Each row is followed by its class. Each block has new classes.
[  2.9  -7.5   0.1 -15.6   0.7   0.9  -5.8  10.3  12.3  -4.5   4.0  -7.1
  -1.6   0.0 -14.8   2.7   6.6   4.6   5.8   8.8 -11.7   4.2  -0.5   6.6
  -9.2 -13.9  -2.5  -3.8 -10.5  -3.3  17.0  -8.2  11.2   6.9   2.6  10.8
  -3.9 -15.3 -14.7 -12.9  23.2  -5.2  -2.7   1.1   8.6  -5.1  -0.7 -19.9
 -16.3   5.1 -20.2   3.9  -3.0   2.0  -2.8  -9.7  -4.0  -1.0   5.7  -6.3
   2.4  -6.8   5.9   0.7  -5.3  -8.2  14.1  15.3 -15.3   2.2] : Z74
[ -3.5 -12.4  -0.1  -7.6  -2.8  -8.2  -5.2   8.0  -4.1  -5.6 -19.0  -5.3
  -3.5   3.1   6.1   2.6   3.0   9.4  -9.5 -11.8  -2.4   5.4 -14.2   6.3
  -0.4 -10.4   1.4   1.9   2.9  -0.4   0.3  -2.2   4.8   6.9   3.8   9.0
  -5.0 -11.7  -4.6 -12.4  10.7  -0.5   1.3  -1.7   3.0   5.3   1.3 -18.0
  -0.8  -4.5 -11.0  -0.3  -4.7   7.0  -1.4  -7.8  10.9   0.4  -0.1   9.7
  15.1  -9.9   0.5   1.8   5.6  -9.9   2.3  13.7 -21.7   3.8] : Z252
[  6.0  14.0   3.7   0.1   4.8 -17.5   4.5  -8.7   2.8  -1.6  -0.3  -3.3
  -4.2   3.5  -2.2   2.6  -4.1   6.5  -7.3  -5.1  -7.8   7.7  14.1  -1.2
  -7.9  -0.2  19.9   4.6  -3.0   1.5  -0.4  -6.3   1.9   2.8   2.1   0.9
  17.8  -2.5   4.1  -9.0   8.1  -5.5  -5.6  -3.7   4.0  -5.2  -5.8   3.8
   4.2  -5.1   4.0   0.9   7.9  -4.0  -0.5   2.8  -1.6   6.5   4.0   3.6
  -2.6   1.4  -5.3  -0.2 -12.6   3.1  -2.8  -1.8  10.3   1.3] : Z227
[-12.9  -4.2   6.0 -19.3  -4.7  -1.7  -2.2   1.0   1.1  -2.2 -11.3  -4.8
  -9.6   2.4   4.2   0.6  14.7   5.0  -0.4  12.4  -1.9   7.3  -4.8  -8.3
  47.5 -11.9  30.7  -4.9  -5.8  -2.3   4.3  -3.0   3.5   1.9  -7.6   2.5
  -6.9  -8.2 -15.7   1.9  19.3  -4.3   2.1   6.4   5.8   2.3 -16.1 -17.3
  -4.4  -2.6 -13.5   5.1 -35.9  10.8   0.6   2.9  -2.1 -12.5   2.4   4.8
   8.2  -6.9   8.8   2.9  -0.2   0.1   6.8  18.2  -8.1   2.6] : Z227
[  5.4 -31.9  -7.5 -30.4  33.0  14.4  -5.1  31.3  -3.3 -17.9 -25.2 -23.8
 -12.4  10.7  23.5   2.1   7.8  31.7  34.1  58.4  15.4  24.4 -68.9  14.0
   1.2 -15.5   5.9 -18.9  13.1  10.4   7.1   2.5  45.5   2.7 -14.2  10.2
 -27.0 -25.4 -42.4 -14.5  21.4 -18.1  -3.0   9.7 -12.7  26.8 -10.9 -61.1
 -18.6  17.3 -69.6  -6.6 -22.3   3.8   5.6 -33.8  -0.4  -8.4   4.5  -1.1
  22.0 -33.5  17.6  11.9  48.8  -5.5  19.9  56.9 -76.6   5.4] : Z252
[-10.2 -17.4 -14.0 -18.8  11.8   5.0 -16.2  14.2  17.5 -16.3 -11.4 -23.6
  -8.5   7.7  13.3   5.4  -2.5  17.5  18.5  27.9  -2.8  10.4 -39.5  10.0
   3.7 -11.8   0.5 -12.1   0.4  -1.6   4.1  -6.5  25.7  13.8  -8.8   5.5
 -14.1 -18.6 -20.5 -11.0  17.8 -15.5  -1.8   1.7  -2.8  14.8  -2.3 -42.0
 -16.2   5.5 -23.4  -4.4 -15.6 -18.2  10.7 -14.4  -0.4  -5.9   7.3  -2.0
  11.6 -17.4   3.5   4.9  30.4  -8.2   9.9  31.0 -44.0   3.0] : Z227
[ -7.9 -22.8  18.1 -34.3  21.9  15.4  -1.3  22.5   1.2 -13.1 -22.8 -30.3
 -16.0  10.1  20.3   8.4   4.3  20.9  26.2  37.7   2.2  21.4 -51.6   7.4
   2.5 -21.9  -2.5 -12.9  16.4  -2.9  16.0  -2.8  34.2   3.6  -5.4   6.8
 -12.5 -17.8 -34.2 -11.2  25.2 -15.3  -0.5  -1.7  -0.3  18.7  -3.6 -43.6
  -3.9   7.7 -48.7   3.8 -20.9   2.7  -0.3 -11.7  -1.3  -3.5   6.3  -2.5
  17.0 -37.4   7.4  13.3  30.2  -2.5   9.6  43.6 -48.8   4.7] : Z252
[ -2.7  -7.0  -1.2  -9.4   0.3   5.5  -3.3   6.6   3.5 -12.3  -1.5  -1.3
  -1.4  11.6   4.0  -0.4  -1.4   2.7   0.5  11.5   7.5   9.1 -12.8  -4.4
   2.9  -9.1  14.4  -3.6  -0.2  -2.6   5.3  -3.7  14.8  -3.3 -10.3   2.3
  -8.4   0.5  -6.1  -9.6   6.0   2.5   3.2  -2.9  -5.6   6.5   1.8  -8.2
 -12.3   3.2  -8.1   2.4 -25.1  -9.6   0.2  -5.8  -3.5  -5.9  -0.1  -4.4
  10.0 -12.1   2.3   2.7   6.7  -3.8   2.5  11.7  -4.8  -3.1] : Z915
[-35.0 -13.9  -1.2 -12.3   6.8   3.8  -3.0  11.6   5.6  -8.4  -9.1 -13.0
  -6.7   9.8   3.4   2.0  -1.6  15.2  19.6  27.1  -3.0   9.4 -31.9   0.6
   3.0  -7.8  -0.9 -10.5   4.8   0.5   4.4   1.3  18.4   6.1  -2.5   7.1
  -8.4 -13.6 -17.1  -5.7  13.4 -13.8  -4.9   1.6  -9.3   6.9  -8.7 -23.1
  -3.4  -3.0 -26.4  -8.2  -1.2   0.3   2.3  -5.1   3.3  -3.0   1.8  -4.7
  10.0  -9.7  -3.6  -4.1  20.1   5.8   6.6  17.7 -20.9  -0.9] : Z74
[ -3.6 -11.2 -12.7 -16.0   2.9  -5.7   2.7   2.3  -3.8  -4.2  -5.9  -3.4
 -12.1   0.6   7.7  -1.0  -3.6   5.2  -4.5  10.8  -4.9   7.7  -2.4   0.9
   5.9  -8.9  14.4  -9.0  -2.5  -0.2   1.9  -8.9  17.5  -0.7  -3.5  14.3
  -3.7 -13.2 -12.3  -6.7  14.1 -21.2 -11.5  -1.1  -1.1   1.7  -1.0 -18.6
  -8.7   8.7  -5.7  -2.1  -6.4  13.7  -1.9  -8.6   4.6   4.4   1.5   5.6
   7.1  -7.8   3.1   6.0   6.8   3.0   7.3  28.3  -6.4  17.2] : Z403
[ -3.6  -1.8   0.0 -16.4  -2.1  -0.3  -9.1   1.2  -9.4  -3.2  -0.2  -8.7
  -4.9   5.6   1.6  -5.3  12.0   6.0   0.2   7.4   9.9  -5.9   1.9   1.4
   0.1  -6.0   3.6  -3.5  -3.2   0.2   7.5  -7.2   4.4  -3.5  -4.2   3.0
  -4.2   7.5   4.5  -3.5  13.1   4.2  18.1   9.3   4.0   2.7 -23.7 -15.7
   5.3  -1.8  -9.8  -3.0  -2.3  -8.7  -6.6  -8.6  -0.7  -4.9   1.4  -3.5
   8.4   4.0   1.5   2.9  -7.4 -21.4   1.9  -3.1  -6.6   1.5] : Z227
[ -1.9  -7.4   1.3 -12.3   6.4 -12.0  14.6   6.3   2.9  -3.6   0.2  -1.0
  -0.8   8.5   7.2  10.3   5.5   1.8 -88.4   8.3 -12.7   8.2  -6.7  -1.2
  -5.6  -1.9  16.1   8.6   0.7  -2.3   1.4 -14.3   9.2  -3.0  -2.6   5.3
  -0.4  -5.0 -12.0 -11.9   9.6   2.2   0.6   2.5  -1.3   1.7  -4.1 -20.8
   2.6  -0.6  -7.3   1.2  -8.0   0.1  -0.4  -6.4   4.7   2.4   7.6 -10.2
  -0.3  -8.9  -8.0   1.6   8.3 -10.1  11.8  14.1 -17.7  -3.9] : Z252
[ -5.8  -7.8   1.4  10.0   5.4   5.2   1.9   4.7 -12.2   7.4   4.3  -9.2
   7.4  10.7   2.7  -6.9  -4.0   2.8 -39.5  11.0   7.1   4.7 -16.7   6.0
   5.2  -2.3   1.6  -2.4   9.5  -4.7  -0.2  -2.6   6.1  -9.4   1.3   1.9
  -2.9  -3.5 -12.4  -4.2   2.1  -6.5   2.0   5.7 -15.5   6.3   3.7  -3.8
   4.1  11.7  -7.8   0.3   1.1  -1.1   7.1  -8.9  -7.6   0.3  12.0  -3.0
   4.8  -8.3  -9.7  -4.7   6.4  16.6  -1.1   5.5  -2.4   0.5] : Z252
